Here is a tiny trained network, its code and every weight. The questions are about switching its units off for an input and a class, where a switched-off unit gives its printed mean instead of its output.

import numpy as np


def w(rows, s, z=0):
    codes = np.array(rows[::2]) - 128.0
    scale = np.full(codes.shape[1], s)
    scale[-1] = z or s
    return codes * scale


def f(y):
    return np.maximum(y, 0)


def log_softmax(a):
    a = a - a.max(-1, keepdims=True)
    return a - np.log(np.exp(a).sum(-1, keepdims=True))


def net(x, mask):
    res = np.array(x, float).reshape(1, 8) / 4 @ E
    y = f(res @ A[0][:, :-1].T + A[0][:, -1])
    res = res + np.where(mask, y, B[0][:, -1]) @ B[0][:, :-1]
    return log_softmax(res[-1] @ U[:, :-1].T + U[:, -1])


A, B = {}, {}
E = w([
[117,126,138,140,127],'x0',
[229,158,238,187,2],'x1',
[97,133,137,147,137],'x2',
[186,210,101,93,143],'x3',
[75,63,168,169,139],'x4',
[100,109,154,156,145],'x5',
[134,140,131,129,142],'x6',
[120,120,248,4,161],'x7',
],0.0063)
A[0] = w([
[160,135,204,179,81,82],'N0',
[69,113,70,118,212,123],'N1',
[196,93,76,224,105,139],'N2',
[152,113,108,94,215,102],'N3',
[171,190,78,79,127,190],'N4',
[111,85,110,91,178,80],'N5',
[120,117,104,125,233,85],'N6',
[117,56,92,79,137,130],'N7',
[144,86,225,22,150,112],'N8',
[155,122,207,79,148,159],'N9',
[102,165,65,59,207,61],'N10',
[94,153,197,59,105,148],'N11',
[103,43,116,134,98,255],'N12',
[153,103,182,154,48,118],'N13',
[135,102,64,202,96,107],'N14',
[131,121,56,129,72,225],'N15',
[48,72,2,74,196,114],'N16',
[171,129,88,243,166,115],'N17',
],0.008,0.0027)
B[0] = w([
[227,109,178,103,73,176],'N0',
[197,194,113,230,75,215],'N1',
[72,84,58,153,167,194],'N2',
[143,168,126,113,77,171],'N3',
[68,171,199,80,150,180],'N4',
[197,147,112,135,113,171],'N5',
[184,134,154,144,91,182],'N6',
[131,140,177,183,37,172],'N7',
[99,48,15,117,143,206],'N8',
[28,107,75,82,157,182],'N9',
[166,154,142,98,93,196],'N10',
[122,95,9,102,172,180],'N11',
[43,189,246,139,123,191],'N12',
[124,143,163,118,46,180],'N13',
[76,99,44,54,124,186],'N14',
[65,124,136,148,253,182],'N15',
[211,142,142,177,53,254],'N16',
[100,32,90,80,186,186],'N17',
],0.0052,0.0086)
U = w([
[202,150,140,183,94,7],'0',
[40,87,33,102,254,45],'1',
[64,179,126,140,179,207],'2',
[124,134,136,162,239,225],'3',
],0.0074,0.0018)

Each question gives the input, the list of numbers given to net, and the class t.
The units are the neurons (one row each of A and B). Each row of codes is followed by its name. A weight is (code - 128) times the scale printed after its matrix; where a second scale follows, it is the last column's (A, B and U).
mask holds one flag per neuron, in row order. A switched-off neuron (its flag False) gives its mean, the last column of its row in B, instead of its output. The means were averaged over made-up inputs and are rounded, as every weight is.
A unit's drop is (log p(t) with every unit on - log p(t) with that unit switched off) / (log p(t) with every unit on - log p(t) with every unit switched off).
The circuit of an input: a set's keep is (log p(t) with only the set's units on - log p(t) with every unit switched off) / (log p(t) with every unit on - log p(t) with every unit switched off). Starting from the 12 units with the biggest drops (on a tie, the unit counted first), units are removed one at a time, each time the one whose removal leaves the highest keep (on an exact tie, the one counted first), for as long as the keep stays at least 0.8.
circuit, biggest first: the units of the circuit, biggest drop first
most important unit: the unit with the biggest drop
k most important neurons: the k neurons with the biggest drops, biggest first
drop of u: that unit's drop, to one decimal
input [-3,-6,6,-4,8,-5,7,-5], class 0: circuit, biggest first => N16; N1
input [6,4,-8,6,2,-3,-8,-4], class 2: most important unit => N16
input [3,-5,-1,5,-8,-5,6,-1], class 0: 2 most important neurons => N16; N10
input [-2,6,-7,4,-3,-3,4,8], class 1: 2 most important neurons => N8; N9
input [6,4,0,3,-8,6,7,-3], class 3: 2 most important neurons => N16; N1
input [3,6,5,-4,-7,-7,2,-6], class 3: 2 most important neurons => N15; N16
input [7,3,-6,-5,2,-2,0,-5], class 1: drop of N8 => -0.1
input [1,-6,1,-3,-5,2,-7,-6], class 0: drop of N15 => -0.2
input [-3,3,-8,3,2,-1,-5,4], class 1: drop of N17 => -0.1
input [-1,6,-4,8,-5,8,-7,8], class 1: drop of N8 => 0.3
